Here is a tiny trained network, its code and every weight. The questions are about switching its units off for an input and a target symbol, where a switched-off unit gives its printed mean instead of its output.

import numpy as np


def w(rows, s, z=0):
    codes = np.array(rows[::2]) - 128.0
    scale = np.full(codes.shape[1], s)
    scale[-1] = z or s
    return codes * scale


def softmax(a):
    e = np.exp(a - a.max(-1, keepdims=True))
    return e / e.sum(-1, keepdims=True)


def log_softmax(a):
    a = a - a.max(-1, keepdims=True)
    return a - np.log(np.exp(a).sum(-1, keepdims=True))


def net(x, mask):
    ids = ['βγδεζφψω'.index(c) for c in x.split()]
    T = len(ids)
    res = E[ids] + P[:T]
    u = 0
    for l in range(2):
        r = res
        for j in range(3):
            rows = slice(3 * j, 3 * j + 3)
            q, k, v = (r @ M[l][rows].T for M in (Q, K, V))
            z = softmax(np.where(np.tri(T) > 0, q @ k.T / 3**0.5, -1e9)) @ v
            o = O[l][rows]
            res = res + np.where(mask[u + j], z, o[:, -1]) @ o[:, :-1]
        u += 3
    return log_softmax(res[-1] @ U[:, :-1].T + U[:, -1])


Q, K, V, O = {}, {}, {}, {}
E = w([
[112,167,133,145,45,72,197],'β',
[52,118,58,188,208,129,158],'γ',
[69,67,142,196,149,95,89],'δ',
[117,176,84,119,99,183,49],'ε',
[136,137,150,161,170,224,117],'ζ',
[132,3,97,117,87,139,116],'φ',
[98,65,143,172,236,91,192],'ψ',
[168,128,70,114,136,181,177],'ω',
],0.016)
P = w([
[125,59,166,254,64,193,167],'0',
[38,136,88,69,166,176,124],'1',
[91,102,63,106,139,156,127],'2',
[117,107,70,123,146,149,127],'3',
[104,143,69,90,176,156,141],'4',
[120,126,74,117,169,142,138],'5',
[127,124,81,135,165,135,129],'6',
[147,133,88,114,159,171,135],'7',
[148,117,84,141,167,156,132],'8',
[158,102,109,144,177,138,138],'9',
],0.0075)
Q[0] = w([
[207,189,177,105,90,60,140],'0.h0',
[114,141,102,127,129,185,157],'0.h0',
[74,50,109,170,162,83,74],'0.h0',
[185,109,137,78,177,90,109],'0.h1',
[187,100,116,190,96,147,118],'0.h1',
[145,101,125,196,101,157,202],'0.h1',
[136,135,24,194,170,125,254],'0.h2',
[100,157,79,92,95,175,56],'0.h2',
[131,143,145,91,30,132,23],'0.h2',
],0.0081)
K[0] = w([
[131,130,46,49,106,72,90],'0.h0',
[158,149,135,158,108,116,167],'0.h0',
[132,78,112,152,185,220,111],'0.h0',
[131,160,123,74,102,131,90],'0.h1',
[79,100,75,160,141,85,154],'0.h1',
[2,48,128,184,201,106,72],'0.h1',
[136,122,137,124,46,92,181],'0.h2',
[143,180,114,130,142,185,25],'0.h2',
[172,111,86,76,202,152,67],'0.h2',
],0.0092)
V[0] = w([
[147,117,226,148,64,80,111],'0.h0',
[101,147,97,137,65,161,95],'0.h0',
[150,85,200,138,132,186,144],'0.h0',
[171,116,96,126,150,77,131],'0.h1',
[70,46,93,190,166,138,186],'0.h1',
[93,111,96,120,173,122,52],'0.h1',
[139,207,109,70,122,243,98],'0.h2',
[89,254,148,172,104,53,176],'0.h2',
[83,116,178,176,160,143,68],'0.h2',
],0.009)
O[0] = w([
[220,185,200,135,113,214,201,82],'0.h0',
[105,109,201,208,108,125,11,119],'0.h0',
[200,115,147,54,197,170,120,148],'0.h0',
[102,89,72,101,106,127,191,123],'0.h1',
[79,183,131,7,182,147,114,251],'0.h1',
[123,160,106,64,124,175,32,157],'0.h1',
[124,67,130,179,236,8,178,92],'0.h2',
[113,192,63,203,86,198,174,133],'0.h2',
[161,232,139,120,118,128,1,138],'0.h2',
],0.006,0.016)
Q[1] = w([
[75,114,125,26,234,143,22],'1.h0',
[22,133,85,76,144,64,122],'1.h0',
[103,12,199,31,68,125,35],'1.h0',
[149,144,186,238,90,48,176],'1.h1',
[130,145,102,34,97,147,34],'1.h1',
[115,254,185,96,218,73,115],'1.h1',
[144,43,116,193,124,150,165],'1.h2',
[170,41,201,247,79,144,211],'1.h2',
[192,44,82,129,117,136,118],'1.h2',
],0.0055)
K[1] = w([
[115,149,179,155,52,165,175],'1.h0',
[100,175,118,144,69,85,147],'1.h0',
[128,81,188,160,91,126,146],'1.h0',
[166,93,114,158,119,109,78],'1.h1',
[76,155,141,177,122,158,145],'1.h1',
[85,97,117,92,200,138,168],'1.h1',
[128,150,109,78,170,102,104],'1.h2',
[148,163,106,47,147,2,101],'1.h2',
[96,169,93,111,112,72,138],'1.h2',
],0.0092)
V[1] = w([
[173,94,155,56,203,148,228],'1.h0',
[111,92,177,88,16,124,94],'1.h0',
[135,52,67,188,159,145,87],'1.h0',
[160,169,134,80,176,171,137],'1.h1',
[143,161,105,138,29,170,148],'1.h1',
[221,189,183,129,112,155,92],'1.h1',
[133,166,174,190,213,144,54],'1.h2',
[154,140,132,254,98,122,118],'1.h2',
[4,171,112,105,80,74,88],'1.h2',
],0.0075)
O[1] = w([
[167,129,127,134,80,120,38,110],'1.h0',
[1,89,169,134,74,142,152,140],'1.h0',
[111,98,143,96,211,69,127,63],'1.h0',
[170,191,126,164,50,117,148,254],'1.h1',
[118,145,57,56,163,107,99,67],'1.h1',
[117,140,98,64,59,124,148,30],'1.h1',
[145,162,186,94,113,232,204,189],'1.h2',
[113,120,105,149,173,171,199,14],'1.h2',
[119,154,143,36,164,52,156,193],'1.h2',
],0.0081,0.0086)
U = w([
[28,152,151,131,53,131,211,120],'β',
[81,125,60,163,149,156,143,99],'γ',
[2,90,159,164,101,145,97,57],'δ',
[123,96,120,213,166,100,105,252],'ε',
[138,120,141,166,151,204,137,147],'ζ',
[88,140,124,55,197,89,123,99],'φ',
[75,79,142,147,160,149,207,203],'ψ',
[159,160,65,124,115,135,101,79],'ω',
],0.0059,0.0035)

Each question gives the input, a string of symbols that net reads in full, and the target symbol t.
The units are the heads (3 rows each of Q, K, V and O). Each row of codes is followed by its name. A weight is (code - 128) times the scale printed after its matrix; where a second scale follows, it is the last column's (O and U).
mask holds one flag per head, layer by layer. A switched-off head (its flag False) gives its mean, the last column of its rows in O, instead of its output. The means were averaged over made-up inputs and are rounded, as every weight is.
A unit's drop is (log p(t) with every unit on - log p(t) with that unit switched off) / (log p(t) with every unit on - log p(t) with every unit switched off).
The circuit of an input: a set's keep is (log p(t) with only the set's units on - log p(t) with every unit switched off) / (log p(t) with every unit on - log p(t) with every unit switched off). Starting from all 6 units, units are removed one at a time, each time the one whose removal leaves the highest keep (on an exact tie, the one counted first), for as long as the keep stays at least 0.8.
units of the circuit, in order: the units of the circuit, biggest drop first
most important unit: the unit with the biggest drop
which heads matter: for each layer, one digit per head in row order, 1 if its drop is at least 0.15 and else 0, layers parted by /
drop of u: that unit's drop, to one decimal
input ζ ψ ζ γ φ ζ ζ, target ζ: units of the circuit, in order	1.h2, 0.h0, 0.h1
input ψ β ψ φ φ φ γ γ ε, target ε: units of the circuit, in order	0.h2, 1.h2, 1.h1, 0.h0
input ζ ε δ φ φ, target ζ: units of the circuit, in order	1.h2, 0.h0
input φ ψ ζ ζ ω ζ, target δ: most important unit	1.h0
input γ ψ γ ω δ ζ γ γ ψ γ, target φ: units of the circuit, in order	1.h2, 0.h0, 1.h0
input ζ γ ε, target ζ: units of the circuit, in order	1.h2, 0.h0, 0.h1
input ζ δ ψ ψ, target ζ: which heads matter	100 / 001
input ε γ ω ζ, target ψ: units of the circuit, in order	1.h0, 1.h2, 0.h0, 0.h1
input δ ε ψ ζ ψ ζ ψ ζ γ ω, target β: units of the circuit, in order	0.h2, 1.h0, 1.h1, 0.h0
input β δ γ δ δ ψ ε, target ε: which heads matter	011 / 001
input ψ δ δ δ γ β γ δ ψ β, target ω: which heads matter	101 / 111
input β β ζ ζ ζ ψ, target γ: units of the circuit, in order	0.h2, 1.h1, 1.h2, 0.h0
input ε ζ φ ζ γ ψ ζ φ ε, target ψ: which heads matter	111 / 101
input γ β ψ ζ γ ψ ψ φ, target φ: which heads matter	101 / 011
input δ γ γ ζ, target β: most important unit	0.h2
input ψ γ ζ ψ γ ω, target ω: which heads matter	100 / 100
input ψ γ γ ψ γ γ β ω, target ω: which heads matter	101 / 111
input ε δ ψ γ φ ζ, target ψ: which heads matter	110 / 101
input β β γ β, target γ: units of the circuit, in order	1.h2, 0.h2, 0.h1, 1.h1
input δ ψ β γ ψ, target β: most important unit	1.h0
input ψ ζ γ ε γ, target ω: which heads matter	101 / 100
input γ ω ω γ φ ε, target φ: which heads matter	101 / 101
input ω φ φ ψ γ, target ε: which heads matter	001 / 111
input β ζ γ, target γ: drop of 0.h2	0.7
input ε δ γ γ γ γ γ ψ, target ψ: drop of 1.h1	0.2
input γ γ γ γ ζ δ ω γ ζ, target φ: drop of 0.h2	0.3
